Below are the code and all the weights of a small trained network. Each question names an input and a class and asks about switching units off, where a switched-off unit gives its printed mean instead of its output.

import numpy as np


def w(rows, s, z=0):
    codes = np.array(rows[::2]) - 128.0
    scale = np.full(codes.shape[1], s)
    scale[-1] = z or s
    return codes * scale


def norm(h):
    return h / np.sqrt((h * h).mean(-1, keepdims=True) + 1e-5)


def f(y):
    return y / 2 * (1 + np.tanh(0.7978845608 * (y + 0.044715 * y**3)))


def log_softmax(a):
    a = a - a.max(-1, keepdims=True)
    return a - np.log(np.exp(a).sum(-1, keepdims=True))


def net(x, mask):
    res = np.array(x, float).reshape(1, 6) / 4 @ E
    u = 0
    for l in range(4):
        y = f(norm(res) @ A[l][:, :-1].T + A[l][:, -1])
        res = res + np.where(mask[u : u + 3], y, B[l][:, -1]) @ B[l][:, :-1]
        u += 3
    return log_softmax(norm(res)[-1] @ U[:, :-1].T + U[:, -1])


A, B = {}, {}
E = w([
[145,82,143,119,172,104,140,136,142,106,146,139],'x0',
[99,68,102,165,183,147,83,31,157,67,34,95],'x1',
[139,74,165,145,114,105,39,241,98,112,103,22],'x2',
[121,101,113,199,144,93,109,140,124,247,97,187],'x3',
[109,113,102,194,106,127,195,157,162,93,104,109],'x4',
[159,115,130,144,121,81,204,102,32,147,114,105],'x5',
],0.011)
A[0] = w([
[189,84,68,86,115,106,186,114,1,142,107,113,1],'L0N0',
[134,178,138,47,160,165,138,130,85,49,145,87,26],'L0N1',
[198,126,134,77,135,139,51,80,84,152,149,144,55],'L0N2',
],0.0088,0.0053)
B[0] = w([
[82,198,173,251,144,78,66,61,219,142,171,91,235],'L0N0',
[146,118,112,162,29,109,119,133,70,47,95,198,252],'L0N1',
[186,79,25,200,67,230,166,133,220,152,64,89,206],'L0N2',
],0.016,0.0039)
A[1] = w([
[131,81,151,177,143,106,70,139,126,222,49,191,7],'L1N0',
[62,79,157,146,159,115,66,49,160,99,150,99,3],'L1N1',
[156,70,211,100,89,167,13,123,21,168,121,2,12],'L1N2',
],0.0069,0.003)
B[1] = w([
[155,85,96,122,11,65,108,150,93,53,115,199,234],'L1N0',
[176,178,255,92,73,176,97,143,104,211,103,84,201],'L1N1',
[73,109,107,123,196,52,154,188,130,94,182,67,255],'L1N2',
],0.011,0.0035)
A[2] = w([
[163,67,102,190,65,175,229,156,164,144,186,65,251],'L2N0',
[127,101,92,155,155,103,90,157,60,254,136,194,67],'L2N1',
[136,162,131,100,109,168,34,177,198,115,198,176,90],'L2N2',
],0.0086,0.0027)
B[2] = w([
[152,146,118,99,181,255,187,197,190,206,137,23,254],'L2N0',
[103,103,227,110,64,225,237,111,121,12,152,161,182],'L2N1',
[144,248,237,196,133,122,50,78,187,199,154,143,194],'L2N2',
],0.0096,0.0068)
A[3] = w([
[64,82,120,56,166,131,73,62,76,144,9,106,1],'L3N0',
[123,160,83,83,172,172,158,34,109,156,157,198,67],'L3N1',
[134,96,120,106,153,142,134,131,138,116,20,133,115],'L3N2',
],0.012,0.0037)
B[3] = w([
[133,194,171,49,161,119,253,71,66,184,108,125,217],'L3N0',
[82,51,43,97,218,60,41,227,114,106,142,63,254],'L3N1',
[160,169,106,80,84,195,153,98,114,234,167,185,216],'L3N2',
],0.011,0.0042)
U = w([
[82,190,170,246,128,70,60,35,233,139,111,110,184],'0',
[208,94,25,144,93,232,174,147,217,174,50,73,54],'1',
[119,72,138,119,17,130,160,125,68,24,103,209,204],'2',
[58,56,86,56,210,44,70,207,82,149,151,80,3],'3',
[186,215,216,15,139,112,194,130,53,215,152,144,155],'4',
],0.013,0.005)

Each question gives the input, the list of numbers given to net, and the class t.
The units are the neurons (one row each of A and B). Each row of codes is followed by its name. A weight is (code - 128) times the scale printed after its matrix; where a second scale follows, it is the last column's (A, B and U).
mask holds one flag per neuron, layer by layer. A switched-off neuron (its flag False) gives its mean, the last column of its row in B, instead of its output. The means were averaged over made-up inputs and are rounded, as every weight is.
A unit's drop is (log p(t) with every unit on - log p(t) with that unit switched off) / (log p(t) with every unit on - log p(t) with every unit switched off).
The circuit of an input: a set's keep is (log p(t) with only the set's units on - log p(t) with every unit switched off) / (log p(t) with every unit on - log p(t) with every unit switched off). Starting from all 12 units, units are removed one at a time, each time the one whose removal leaves the highest keep (on an exact tie, the one counted first), for as long as the keep stays at least 0.8.
units of the circuit, in order: the units of the circuit, biggest drop first
k most important neurons: the k neurons with the biggest drops, biggest first
top k neurons in layer l: the k neurons of layer l with the biggest drops, biggest first
drop when u is switched off: that unit's drop, to one decimal
input [-6,0,1,-7,3,-8], class 0: 2 most important neurons : [L2N2, L1N0]
input [8,2,-4,7,0,5], class 2: most important neuron : [L2N1]
input [4,5,1,6,-4,5], class 2: 3 most important neurons : [L1N0, L2N2, L2N1]
input [3,8,8,0,6,-3], class 3: units of the circuit, in order : [L0N2, L0N0]
input [-7,4,-5,-3,4,2], class 3: 2 most important neurons : [L3N1, L0N2]
input [-7,5,-7,-7,-8,4], class 1: 2 most important neurons : [L0N2, L1N0]
input [-4,-6,-1,-4,5,-6], class 0: 3 most important neurons : [L2N2, L0N2, L3N0]
input [-1,1,8,-4,4,3], class 3: 2 most important neurons : [L1N2, L0N2]
input [6,2,-3,-8,-7,-7], class 2: 2 most important neurons : [L0N1, L0N0]
input [8,5,-5,7,4,-6], class 2: 2 most important neurons : [L0N0, L0N2]
input [7,6,-6,-1,-7,-2], class 1: 2 most important neurons : [L0N2, L3N2]
input [2,-2,-8,1,7,2], class 3: units of the circuit, in order : [L3N1, L0N2]
input [4,3,-8,7,-6,3], class 3: 2 most important neurons : [L3N1, L0N1]
input [-7,-7,-6,3,8,7], class 1: units of the circuit, in order : [L2N0]
input [-6,-3,6,3,4,5], class 3: 3 most important neurons : [L0N2, L2N2, L1N2]
input [2,7,-1,-3,0,-5], class 4: 2 most important neurons : [L0N0, L3N0]
input [-7,5,-8,-7,-6,-1], class 3: 3 most important neurons : [L3N1, L1N0, L2N1]
input [3,-7,8,-2,7,7], class 3: top 2 neurons in layer 1 : [L1N2, L1N1]
input [-8,-5,-8,-8,-5,-2], class 2: top 2 neurons in layer 0 : [L0N1, L0N0]
input [-3,-1,-2,-6,3,3], class 2: units of the circuit, in order : [L0N1]
input [-2,7,-5,7,-3,0], class 2: top 2 neurons in layer 2 : [L2N1, L2N0]
input [-1,-8,-6,-8,-1,5], class 2: top 2 neurons in layer 0 : [L0N1, L0N2]
input [-1,8,-7,-4,2,-1], class 4: top 2 neurons in layer 3 : [L3N0, L3N2]
input [-4,2,-2,6,-6,2], class 1: drop when L0N2 is switched off : 3.6
input [-7,6,-3,0,-3,-2], class 4: drop when L3N0 is switched off : 0.4
input [-6,3,4,0,-8,8], class 0: drop when L0N0 is switched off : 2.7
input [3,4,-2,1,-8,0], class 1: drop when L0N1 is switched off : 0.0
input [7,3,3,4,8,8], class 0: top 2 neurons in layer 0 : [L0N0, L0N2]
